[128 = 0]
0: [163 156 147 163 129 158 183 135 219 201 220 122 198 114  86 158 111 129
 146 136 132 125 138 134 127 154 146 168 109 138 144 155]
1: [115 131 108 150 152 164 203 126 112 166 142 147 173 141 161 142 171 156
 150 122 136 123 131 148 138 150 125 150 100 143 162 137]
2: [159 148  89 132 147 182 188 140 146 175 163 142 161 105 164 114 149 155
 137 145 168 159 126 118 113 155 140 135 136 157 157 131]
3: [159 127 108 133 136 165 206 142 112 135 138 133 141 121 141 128 147 178
 130 176 161 148 173 127 131 184 138 174 134 118 119 204]
4: [172 145  85 187 179 162 178 148 165 160 184 174 161 147 156 129 127 176
 132 158 165 141 146 125 154 137 126 100 185 149 117 181]
5: [138 118 164 164 149 133 143 116 176 130 188 142 119 199 135 174 131 103
 180 169 117 165 140 152 144  82 161 229 170 129 146  97]
0 1 2 4
6: [148 125 142 141 155 155 161 133 202 124 205 147 128 137 150  99 120 136
 134 172 174 141 135 120 137 116 141 169 131 148 134 124]
2 4 5 0
7: [135 121 141 129 144 192 125 115 212 193 204 123 145 149  66 148  92 112
 128 137 131 123 139 155 121 149 151 186 144 139  95 135]
0 6 5 2
8: [187 139 111 195 136 165 211 134 146 165 170 133 166 123 160 123 128 152
 125 130 133 130 151 124 147 137 122 200 136 151 145 160]
2 1 3 4
9: [143 165  99 142 171 153 142 129 183 138 220 119 145 148 160 127 115 123
 174 149 134 140 140 112 137 188 142 190 158 148 131 129]
6 2 8 7
10: [186 145 109 149 140 168 193 139 129 142 162 143 141 127 161 110 132 138
 128 140 150 136 138 130 108 147 152 206 138 151 129 149]
8 2 3 6
11: [154 159  81 199 156 153 158 137 160 182 199 175 124 135 109 156 142 161
 139 179 183 136 144 138 141 119 127 108 152 146 105 192]
4 2 6 8
12: [130 150 126 193 134 161 132 133 151 170 206 174 164 135 105 155 118 124
 165 171 171 130 139 156 132 132 146 103 139 116 109 186]
11 4 0 6
13: [158 149 128 199 144 142 161 154 141 153 183 169 131 175 128 160 144 142
 151 159 125 139 122 125 130 129 124 144 172 140 123 147]
11 4 12 8
14: [127 140 140 140 153 146 136 121 174 159 195 134 133 146 176 163 130 135
 135 160 153 126 122  99 154 125 142 185 137 139 122 122]
6 9 13 10
15: [170 124 149 156 158 135 158 105 184 132 190 172 142 188 201 125 117 128
 166 150 144 139 123 135 140 110 155 220 170 107 138 127]
5 14 6 9
16: [152 152 156 125 170 126 128 108 142 141 195 159 144 168 172 132 121 115
 140 152 105 130 137 118 157 165 124 196 125 116 127 138]
14 9 15 6
17: [135 152 121 142 155 177 148 116 162 181 194 156 163 165  98 161 107 124
 119 138 135 133 116 177 144 120 153 132 152 138 132 127]
7 12 13 14
18: [140 155 135 215 149 134 137 124 161 164 223 180 145 138  85 140 114 128
 146 174 155 162 130 163 122 112 145 135 183 136 122 142]
12 13 11 17
19: [153 163 108 137 135 174 225 118 122 185 142 124 144 108 144 130 159 173
 128 137 143 114 137 151 137 164 139 217 129 168 129 128]
10 8 1 2
20: [136 135 102 123 138 129 140 134 170 124 203 148 157 138 149 132 135 157
 157 189 147 148 138 123 141 135 149 185 115 114 139 149]
6 14 9 16
21: [144 137 138 201 165 145 148 143 150 160 227 191 130 164  84 144 141 147
 165 170 106 142 120 158 149 112 109 168 155 154 123 165]
13 18 12 11
22: [143 158 103 136 147 160 149 130 147 193 181 152 195 143 132 134 110 133
 148 132 134 143 151 165 126 172 135 130 122 135 148 135]
17 2 1 12
23: [161 138 160 161 165 163 211 128 170 143 227 148 146 152 181 131 157 150
 150 114 143 151 132 129 178 156 141 241 152 141 143 147]
8 15 10 14
24: [134 133  97 184 131 181 192 138 154 132 151 140 165 135 197 143 182 157
 125 149 137 160 138 146 138 154 126 217 111 127 135 188]
8 10 1 3
25: [177 122 128 201 140 155 196 158 135 137 155 199 136 139 155 143 139 161
 116 165 149 139 125 119 133 159 135 143 183 138 122 162]
13 4 10 8
26: [126 152 149 133 121 150 192 140 128 159 139 132 148 101 191 153 141 142
 126 128 126 135 108 149 148 184 144 152 117 117 148 133]
1 2 19 10
27: [123 154 149 200 164 150 132 127 150 163 205 163 152 150 114 164 129 125
 140 162 140 152 127 151 132 123 126 139 149 150 121 171]
18 12 13 21
28: [149 138 135 127 141 154 184 131 133 160 151 133 136 104 131 117 126 157
 122 144 128 143 143 141 139 176 176 190 124 137 151 128]
10 19 26 2
29: [130 141 140 127 146 117 157 102 125 131 191 129 127 150 162 140 119 136
 143 162 144 143 128 123 150 133 154 190 127 137 127 120]
14 16 20 6
30: [195 157  86 206 148 187 197 130 156 118 177 152 173 118 153 128 129 148
 138 158 140 120 126 137 133 127 116 210 147 151 150 150]
8 10 24 25
31: [140 143 142 147 120 137 192 133 143 172 146 152 140 120 164 144 133 112
 138 125 126 160 111 163 132 161 124 148 143 142 137 114]
26 28 1 22
32: [157 126 149 115 147 199 185 155 146 164 175 127 181  88 113 143 111 170
 105 134 149 125 141 155 135 201 155 124 111 126 116 130]
28 22 26 2
33: [154 133 134 167 164 144 138 142 130 139 193 112 143 119 142 164 119 138
 133 131 149 117  87 128 170 149 140 193 140 121 104 192]
14 29 27 16
34: [174 143 103 180 147 128 155 157 139 154 153 189 130 166 107 151 142 121
 117 169 125 140 135 176 156 121 118 158 167 129 103 176]
13 21 27 25
35: [114 148 153 146 148 159 142 109 180 176 208 143 141 152 193 168 102 129
 161 151  91 131 117 143 151 117 131 199 129 130 126 124]
14 16 29 15
36: [182 144 101 210 156 152 151 138 165 162 224 167 139 169 152 125 120 133
 155 193 128 150 114 131 144  97 123 218 157 107 117 155]
13 21 15 30
37: [153 141 121 200 172 162 124 143 110 186 155 161 176 133 103 162 154 137
 139 126 106 112 134 146 139 135 128 166 178 137 146 162]
13 27 34 21
38: [112 165 111 124 143 202 189 177 145 162 166 120 133 113 159 113 151 145
 120 154 125 127 136 160 128 149 150  89 115 128 132 128]
2 26 32 1
39: [140 146 172 141 144 111 137 120 185 108 185 148 128 176 189 136 124 111
 176 139 127 142 150 102 147 123 149 234 146 131 126 122]
15 16 29 14
40: [162 150 137 151 162 147 144 129 169 173 155 138 136 138 163 151 136 163
 153 123  99 132 125 149 138 164 134 182 114 120 152 145]
28 16 26 31
41: [172 142  88 165 144 193 195 137 140 198 193 120 142 129 133 101 128 161
 102 163 180 157 140 116 112 176 132 150 165 162 101 172]
2 10 4 8
42: [136 136 150 177 176 138 164 140 137 159 221 166 141 168 113 160 167 116
 141 163 128 157 122 133 139  96 128 152 168 138 138 163]
27 13 21 18
43: [184 132  80 215 154 158 201 141 143 160 161 151 131 150 171 143 153 176
 126 175 156 155 156 129 122 147 142 215 128 143 119 177]
8 24 10 30
44: [168 151 116 199 160 135 181 134 166 189 178 158 154 128 163 161 172 159
 123 194 117 132 103 149 122 151 159 122 169 141 116 169]
13 25 4 11
45: [129 115 104 131 153 181 153 126 167 140 223 145 155 166 144 104 125 127
 152 172 174 150 126 130 103 170 174 179 113 126 110 139]
20 6 9 29
46: [170 156 111 136 123 185 181 115 200 147 219 147 166 128 151 115 139 144
 142 157 143 152 130 133 133 180 143 210 133 144 126 122]
9 45 10 6
47: [182 125  94 187 145 150 173 120 155 174 199 166 131 149  96 161 140 136
 137 157 156 154 134 112 149 148 110 177 164 122 132 185]
13 11 34 42
48: [194 147  68 193 163 166 169 130 149 165 221 171 168 182 161 150 123 116
 149 158 150 140 141 137 146 138 123 192 173 148 117 183]
36 47 30 13
49: [180 152 112 222 153 140 148 113 140 156 202 189 140 156 125 160 144 103
 153 140 145 127 132 103 153 141 123 179 163 102 127 175]
47 13 48 36
50: [108 129 163  94 122 147 128 129 167 125 192 110 120 122 193 148 104 136
 141 161 188 123 133 151 128 150 153 154 103 140 145 136]
29 14 6 20
51: [147 128 105 199 137 129 121 121 144 154 222 169 138 141 183 168 151 120
 131 152 146 142 128 109 115 118 125 138 159 143 136 165]
13 27 49 42
52: [175 136 121 188 145 161 197 154 150 143 146 126 143 158 173 126 154 132
 119 202 145 156 146 115 141 141 108 203 160 133 134 166]
43 8 10 24
53: [123 131 167 117 153 144 135 142 158 151 192 168 183 124 114 162 130 144
 142 136 131 155 119 147 139 128 163 110 116 127 114 126]
17 22 27 12
54: [162 159 133 135 144 126 135 134 197 191 190 142 169 120 108 150 126 136
 164 122 138 133 116 162 151 130 143 188 132 130 127 147]
0 40 17 22
55: [147 176 106 120 147 173 202 146 213 140 161 146 170 104 152 114 134 138
 155 124 157 122 112 126 121 176 148 200 122 146 143 145]
46 10 2 28
56: [162 154 109 175 154 163 202 149 163 171 150 132 175 135 146  89 160 156
 146 148 158 150 148 130 138 151 131 162 151 147 126 161]
8 2 10 52
57: [148 134 151 136 108 156 123 121 137 136 179 134 151 150 176 123 105 124
 140 134 145 124 127 126 143 172 152 196 141 132 135 122]
29 16 14 28
58: [159 151 112 119 147 165 183 146 172 163 153 141 142 111 146 125 139 149
 111 137 146 142 125 126 122 160 149 192 129 156 125 120]
28 10 55 2
59: [151 145 121 127 157 178 154 135 188 186 213 137 160 162  87 126 112 131
 185 165 119 127 130 143 129 140 132 197 152 142 119 128]
7 54 9 17
60: [180 138 113 164 132 172 206 136 182 142 228 136 164 113 165 125 130 150
 120 145 154 139 141 137 126 170 160 183 146 121 131 140]
46 10 8 58
61: [150 166  84 194 128 170 181 151 147 169 167 105 171 114 147 130 150 153
 124 161 193 120 144 137 125 173 153 117 165 129 121 186]
56 41 4 2
62: [141 118 133 128 123 150 146 145 127 139 139 135 139 127 185 120 132 156
 127 131 118 123 149 163 120 165 138 132 120 147 115 138]
26 31 28 57
63: [181 151 118 165 145 194 168 122 139 159 128 134 146 118 165 132 128 150
 159 173 162 148 144 109 133 186 134 184 132 137 138 189]
3 10 56 52
64: [154 136  78 191 144 167 159 148 159 191 218 183 133 138 137 142 126 146
 153 167 138 141 137 140 146 125 132 168 154 158 112 178]
11 48 47 13
65: [182 142  78 224 140 191 218 117 159 140 150 123 168 152 165 131 145 126
 121 145 124 147 153 110 141 126 130 241 141 162 122 143]
8 30 43 52
66: [152 148 105 177 153 178 180 108 188 134 205 137 117 176 192 153 127 134
 173 155 149 148 127 126 129 102  93 221 140 128 133 175]
36 15 48 14
67: [132 136 145 136 141 122 176 118 186 150 203 139 140 153 170 171 116 132
 138 128 134 131 115 149 161 114 149 193 149 133 150 111]
14 35 29 15
68: [164 164 109 204 150 143 191 147 149 173 166 171 126 161 120 151 161 181
 115 152 106 146 117 109 133 157 140 165 159 109 123 179]
13 25 47 44
69: [114 153 152 103 136 138 131 134 187 122 189 188 124 153 109 135 129 137
 137 172 160 141 139 175 133 150 160 137 140 164 126 128]
53 6 17 20
70: [122 117 164 123 141 174 189 145 135 122 126 107 150 109 174 123 146 148
 128 136 172 138 131 131 136 176 164 160 156 120 148 161]
26 28 62 3
71: [167 158 130 177 127 136 207 128 183 163 216 130 141 156 113 172 101 119
 158 146 148 159 144 156 136 115 151 220 148 142 119 112]
67 59 54 5
72: [142 143  98  99 139 162 159 146 130 121 156 107 159 120 156 126 152 173
 125 119 155 147 126 151 139 156 143 151 118 153 129 134]
62 58 2 28
73: [177 134 110 224 145 180 229 137 159 180 178 131 189 144 149 154 153 153
 132 144 104 154 135 124 143 137 114 215 121 161 141 159]
8 65 30 43
74: [209 138  69 175 148 218 206 157 176 164 207 127 175 120  98 112 106 176
 106 180 163 150 128 144 133 176 132 177 117 156 137 170]
41 60 30 8
75: [170 147 178 142 143 129 159 128 138 146 202 153 128 149 132 150 146 117
 153 151 135 140 126 154 143 120 141 147 176 124 119 161]
42 13 27 29
76: [143 129 101 172 140 158 207 151 127 166 133 136 164 136 187 138 124 161
 132 130 122 128 120 139 107 147 132 132 136 125 109 166]
62 1 56 26
77: [140 137 145 151 122 189 144 125 181 114 178 156 160 145 179 126 121 139
 165 140 142 113 124 156 169 179 146 210 120 129 130 138]
57 46 40 16
78: [160 131 127 125 133 177 187 148 145 165 182 139 161 131 159 132 146 156
  92 126 128 119 114 147 131 178 140 194 118 147 146 153]
58 28 10 19
79: [171 142 109 165 142 122 117 129 116 139 165 149 100 163 127 160 118 153
 138 158 150 146 166 172 115 150 106 117 148 134 137 153]
13 34 27 75
80: [144 124 111  91 173 154 163 129 209 180 213 135 163 147  76 134 112 131
 141 151 122 129 127 145 141 147 149 186 137 133 112 121]
59 7 54 17
81: [182 155 114 215 152 160 144 140 123 167 163 162 148 155 113 145 150 133
 171 162 149 129 111 157 138 118 118 133 175 133 124 171]
13 34 37 27
82: [150 170 165 142 139 141 192 131 152 162 126 120 134 155 194 163 166 140
 151 137 111 110 130 132 127 135 137 169 129 130 147 132]
40 26 31 1
83: [159 149 133 123 154 167 180 109 140 158 151 144 159 105 168 118 137 150
 134 134 162 145 145 129 107 176 149 186 142 137 134 149]
10 58 28 2
84: [169 146 110 200 141 153 197 120 148 127 152 134 174 128 184 138 166 152
 131 156 154 139 137 108 118 130 146 223 116 143 152 163]
24 8 43 30
85: [157 156  88 193 153 169 198 133 158 164 137 155 154 155 167 105 134 143
 148 147 142 130 129 124 137 164 117 164 188 145 133 147]
56 8 25 52
86: [170 116 107 183 162 127 129 114 135 172 159 168 138 147 121 150 138 126
 164 160 136 136 159 158 155 116 117 144 143 122 128 163]
81 34 79 13
87: [144 122 109 234 153 162 186 139 127 106 148 134 167 173 161 125 132 127
 113 111 148 162 111 120 128 144 162 203 150 135 166 132]
84 65 8 10
88: [191 143 129 170 155 139 148 140 132 139 175 165 137 143 116 143 135 121
 141 164 138 148 137 101 168 116 124 201 161 128 119 172]
47 49 13 34
89: [146 145 108 144 172 166 146 122 161 158 181 142 168 113 102 145 125 143
 141 120 143 142 109 164 130 122 159 123 117 159 133 128]
17 53 22 54
90: [201 158 116 210 190 204 219 114 221 203 255 178 204 152  62 167 122 128
 177 120  82 121 137 132 176 108 125 255 181 146 129 126]
59 71 73 0
91: [166 116  96 189 151 170 132 110 148 176 210 187 145 146 161 132 128 139
 153 166 156 130 121 113 139  98 145 225 177 114 127 190]
36 64 48 49
92: [ 90 127 183  86 118 153 156 126 150 112 168 117 123 105 200 106 130 166
 136 133 190 135 150 138 104 194 145 110 103 134 137 136]
50 70 62 72
93: [168 142  90 187 141 171 181 148 172 181 169 125 168 132 138 131 130 184
 132 162 171 145 149 112 131 153 137 113 140 149 137 180]
61 4 56 41
94: [172 132  75 161 141 193 171 137 166 161 162 131 147  78 116  99 115 181
 109 176 183 114 138 139 104 186 150 149 108 147 141 204]
74 93 41 61
95: [191 163  98 187 134 148 202 153 126 166 132 161 112 145 185 130 120 134
 123 181 165 129 142 127 121 130 139 123 160 132 114 182]
25 76 85 4
96: [136 127 136 122 159 145 158 123 209 153 184 192 133 172 181 101 109 137
 133 164 148 147 133 110 168 113 144 222 127 144 116 116]
6 15 14 39
97: [173 128 102 176 153 159 181 163 133 175 110 134 162 113 145 134 134 177
 114 186 150 147 151 145 121 179 136  50 133 135 132 198]
93 61 76 95
98: [183 162 146 219 145 134 141 118 119 136 195 176 152 160 131 147 148 105
 147 147 155 176 138 118 131 154 115 193 173 149 140 180]
49 88 13 47
99: [111 141 145 129 127 159 175 143 147 163 129 139 134 129 157 111 170 152
 135 145 144 132 119 152 135 153 143 202 120 126 112 135]
58 28 26 83
100: [163 122 103 212 130 174 186 145 146 112 147 167 161 119 196 127 144 144
 125 148 151 139 141 124 131 142 107 211 141 133 167 176]
84 24 30 8
101: [141 123 152 146 132 146 173 112 122 136 113 139 155 164 157 151 163 148
 131 132 122 129 123 138 137 145 149 147 148 136 128 129]
82 62 31 1
102: [152 146 140 123 149 149 142 143 175 170 189 132 144 145 139 151 121 125
 157 152 136 129 152 111 149 112 129 201 145 138 127 143]
14 54 59 67
103: [170 159 101 125 133 158 185 160 177 122 255 114 152 139 165 107 149 146
 167 158 140 134 127 102 127 156 139 230 133 147 111 134]
46 9 60 20
104: [181 109 101 184 141 151 199 149 136 153 137 144 145 136 162 124 132 151
 140 142 122 167 124 124 137 161 112 143 154 135 133 164]
76 85 25 56
105: [184 155  95 174 151 177 202 132 160 187 168 144 161 123 141 136 131 146
 137 125 148 158 134 110 115 150 119 155 147 166 126 132]
2 56 8 85
106: [187 131 110 198 171 124 125 124 133 166 172 170 125 161 120 155 145 127
 125 165 126 143 126 143 127 120 113 166 178 139 129 159]
86 13 34 81
107: [171 136  98 199 169 177 188 160 154 163 166 146 139 131 170 128 169 137
 116 151 146 134 153 141 115 157 121 153 155 110 126 167]
56 104 85 52
108: [130 143 167 138 166 142 116 109 205 136 194 169 115 151 120 131 110 127
 134 148 133 130 154 146 148 114 152 176 135 134 135 131]
6 69 102 14
109: [135 120 132 137 137 178 132 144 151 163 207 182 162 152 110 163 133 158
 143 156 120 124 122 151 160 111 137 149 137 114 149 116]
17 53 89 102
110: [159 134 129 212 156 151 194 124 131 148 115 145 132 181 167 157 153 139
 115 128 143 153 150 124 125 155 137 202 158 135 156 156]
87 52 84 43
111: [137 136 127 223 160 165 164 114 197 139 228 208 165 180  95 162 123 123
 164 146 158 135 124 138 143  81 141 240 160 134 118 171]
36 91 21 49
112: [135 173 133 143 140 160 125 151 134 145 120 140 133 112 121 145 114 105
 161 126 145 124 119 143 126 145 151  98 122 118 132 120]
89 31 53 62
113: [155 126 131 203 151 155 156 101 141 173 193 174 137 187  98 138 130 155
 141 163 119 102 130 140 131 108 134 162 172 130 116 146]
13 21 106 81
114: [182 151 108 161 142 163 177 132 154 149 156 153 156 147 141 117 151 160
 123 158 157 142 128 120 126 174 149 194 138 151 155 177]
10 63 56 83
115: [153 138  98 157 134 169 169 143 167 169 142 146 176 119 174 158 164 162
 134 130 114 141 135 140 116 140 124 159 159 142 132 121]
105 76 58 2
116: [140 175 128 136 154 119 125 120 137 152 217 134 160 155 113 148 103 157
 146 132 133 113 113 153 147 127 148 131 165 129 105 110]
17 89 53 75
117: [101 128 139 127 139 171 194 160 157 166 145 117 160 131 149 111 150 161
 119 127 127 129 107 134 115 160 163 178 137 137 128 110]
99 58 28 78
118: [161 147 105 217 137 179 198 109 161 183 171 143 148 138 164 151 148 163
 122 148 149 145 151 127 141 174 129 165 178 115 127 173]
107 85 8 68
119: [138 152 130 106 155 161 125 138 157 200 211 192 138 151 105 136 138 135
 149 163 130 126 128 171 149 133 149 179 147 135 124 150]
109 59 17 54
120: [173 160  96 227 154 173 187 136 123 155 160 138 175 125 143 140 141 154
 132 110 135 152 128 130 135 158 106 181 154 160 142 169]
8 105 30 73
121: [135 151 141 131 118 153 192 128 131 186 149 141 162 133 173 166 161 138
 118 123 131 124 133 134 148 153 132 144 118 134 156 121]
26 1 31 82
122: [153 139 118 120 132 140 145 120 176 128 201 145 147 163 117 142 119 115
 145 163 168 116 140 110 137 135 145 183 117 125 142 142]
20 102 6 14
123: [151 154 141 202 139 150 140 129 145 160 177 182 141 169  96 167 130 150
 167 165 112 142 157 147 147 124 141 138 160 135 134 162]
13 27 113 21
124: [163 136 149 135 174 170 144 142 160 161 162 145 174 148  96 160 136 115
 163 135 138 152 133 145 144 176 147 137 128 158 111 141]
89 53 22 17
125: [147 171 156 165 154 152 153 101 188 174 224 124 173 151 158 140 123 159
 163 156 166 132 133 113 136 139 156 209 126 137 115 131]
14 102 46 9
126: [154 137 129 202 155 137 150 102 143 158 220 175 135 155 102 151  98 135
 161 152 129 126 120 147 140 105 110 150 181 138 132 169]
113 21 27 18
127: [172 131 127 199 159 172 223 110 142 115 183 128 130 158 162 135 150 164
 133 160 137 131 126 101 145 104 123 168 156 123 147 186]
52 8 84 30
128: [160 152 139 164 127 153 190 137 130 137 175 156 164 130 158 126 153 165
 103 147 120 129 150 149 136 141 140 209 156 147 143 119]
10 8 78 28
129: [139 150 123 111 142 142 135 120 200 130 196 168 129 133  78 154 136 125
 126 156 151 124 122 110 137 141 146 170 118 132 130 136]
122 108 69 80
130: [172 161 104 181 150 149 143 131 145 167 205 174 150 165 134 159 138 144
 146 166 176 147 151 152 133 148 146 124 125 140 120 167]
11 12 27 64
